Here is a tiny trained network, its code and every weight. The questions are about switching its units off for an input and a class, where a switched-off unit gives its printed mean instead of its output.

import numpy as np


def w(rows, s, z=0):
    codes = np.array(rows[::2]) - 128.0
    scale = np.full(codes.shape[1], s)
    scale[-1] = z or s
    return codes * scale


def f(y):
    return y / 2 * (1 + np.tanh(0.7978845608 * (y + 0.044715 * y**3)))


def log_softmax(a):
    a = a - a.max(-1, keepdims=True)
    return a - np.log(np.exp(a).sum(-1, keepdims=True))


def net(x, mask):
    res = np.array(x, float).reshape(1, 8) / 4 @ E
    y = f(res @ A[0][:, :-1].T + A[0][:, -1])
    res = res + np.where(mask, y, B[0][:, -1]) @ B[0][:, :-1]
    return log_softmax(res[-1] @ U[:, :-1].T + U[:, -1])


A, B = {}, {}
E = w([
[118,226,177,76,154],'x0',
[132,125,130,123,127],'x1',
[127,123,129,120,130],'x2',
[139,107,122,120,122],'x3',
[42,159,217,210,92],'x4',
[153,95,129,108,122],'x5',
[253,202,100,193,65],'x6',
[72,160,43,83,43],'x7',
],0.007)
A[0] = w([
[60,89,186,215,70,66],'N1',
[194,74,2,53,201,148],'N2',
[115,53,35,204,148,105],'N3',
[197,26,110,41,128,87],'N4',
[218,155,114,178,85,185],'N5',
[115,73,99,218,106,1],'N6',
[32,62,124,101,196,63],'N7',
[66,148,101,74,11,71],'N8',
[156,101,176,189,245,101],'N9',
[195,117,175,177,202,242],'N10',
],0.009,0.0027)
B[0] = w([
[153,191,199,68,108,195],'N1',
[79,154,188,110,127,254],'N2',
[191,137,213,93,160,180],'N3',
[103,154,143,146,156,200],'N4',
[97,158,79,192,98,211],'N5',
[154,165,144,126,188,147],'N6',
[71,116,56,254,223,212],'N7',
[158,59,151,72,110,196],'N8',
[82,73,139,64,90,190],'N9',
[108,59,118,123,102,202],'N10',
],0.0098,0.0075)
U = w([
[112,139,86,254,91,201],'0',
[109,107,140,146,41,235],'1',
[128,68,149,96,23,107],'2',
[163,180,207,112,117,88],'3',
[143,132,143,148,80,181],'4',
[222,172,188,137,161,71],'5',
[136,135,136,170,90,6],'6',
],0.0098,0.0024)

Each question gives the input, the list of numbers given to net, and the class t.
The units are the neurons (one row each of A and B). Each row of codes is followed by its name. A weight is (code - 128) times the scale printed after its matrix; where a second scale follows, it is the last column's (A, B and U).
mask holds one flag per neuron, in row order. A switched-off neuron (its flag False) gives its mean, the last column of its row in B, instead of its output. The means were averaged over made-up inputs and are rounded, as every weight is.
A unit's drop is (log p(t) with every unit on - log p(t) with that unit switched off) / (log p(t) with every unit on - log p(t) with every unit switched off).
The circuit of an input: a set's keep is (log p(t) with only the set's units on - log p(t) with every unit switched off) / (log p(t) with every unit on - log p(t) with every unit switched off). Starting from all 10 units, units are removed one at a time, each time the one whose removal leaves the highest keep (on an exact tie, the one counted first), for as long as the keep stays at least 0.8.
units of the circuit, in order: the units of the circuit, biggest drop first
unit that matters most: the unit with the biggest drop
top k neurons: the k neurons with the biggest drops, biggest first
drop when u is switched off: that unit's drop, to one decimal
input [-1,3,4,2,6,-8,0,-8], class 2: units of the circuit, in order : (N9; N10)
input [-5,5,-2,3,-7,7,-6,-6], class 3: top 4 neurons : (N2; N3; N4; N5)
input [-8,0,-5,5,-6,-7,-4,2], class 5: units of the circuit, in order : (N3; N9)
input [-1,-5,6,-7,-2,4,7,2], class 0: top 2 neurons : (N5; N1)
input [0,0,-3,-5,2,0,-7,2], class 0: units of the circuit, in order : (N7)
input [-7,6,4,3,7,-3,4,1], class 3: units of the circuit, in order : (N1; N6)
input [-8,-6,-5,6,-1,-5,-2,-2], class 5: units of the circuit, in order : (N3; N6)
input [6,-4,8,-2,-1,-7,0,-8], class 2: top 2 neurons : (N9; N10)
input [-2,4,-8,0,-6,-4,6,0], class 0: top 4 neurons : (N5; N1; N8; N9)
input [-7,-5,7,1,-5,8,-7,6], class 6: top 3 neurons : (N7; N3; N1)
input [6,-3,1,-7,4,1,2,-8], class 2: top 2 neurons : (N9; N10)
input [-7,-1,-2,5,1,4,-3,-4], class 5: top 3 neurons : (N3; N6; N5)
input [-4,3,7,1,-8,-3,-6,7], class 3: units of the circuit, in order : (N2; N3)
input [-8,-7,1,5,-4,3,2,-8], class 2: top 3 neurons : (N9; N10; N7)
input [-7,7,2,-1,0,0,7,-8], class 2: units of the circuit, in order : (N9)
input [-8,7,-6,2,0,-5,-4,-5], class 5: top 4 neurons : (N3; N6; N5; N1)
input [-4,4,2,4,7,-6,5,-4], class 3: top 2 neurons : (N1; N7)
input [-8,7,-2,0,-3,3,-1,7], class 5: units of the circuit, in order : (N3; N10)
input [-7,4,-4,5,-1,-2,4,-1], class 5: top 4 neurons : (N3; N7; N6; N9)
input [6,-5,2,7,-7,-5,7,3], class 0: unit that matters most : N5
input [-4,1,1,3,-6,7,2,-8], class 2: top 2 neurons : (N10; N9)
input [3,4,3,0,-1,0,-4,-5], class 2: drop when N10 is switched off : 0.3
input [-3,2,4,-6,-4,-4,7,-2], class 0: drop when N1 is switched off : 0.2
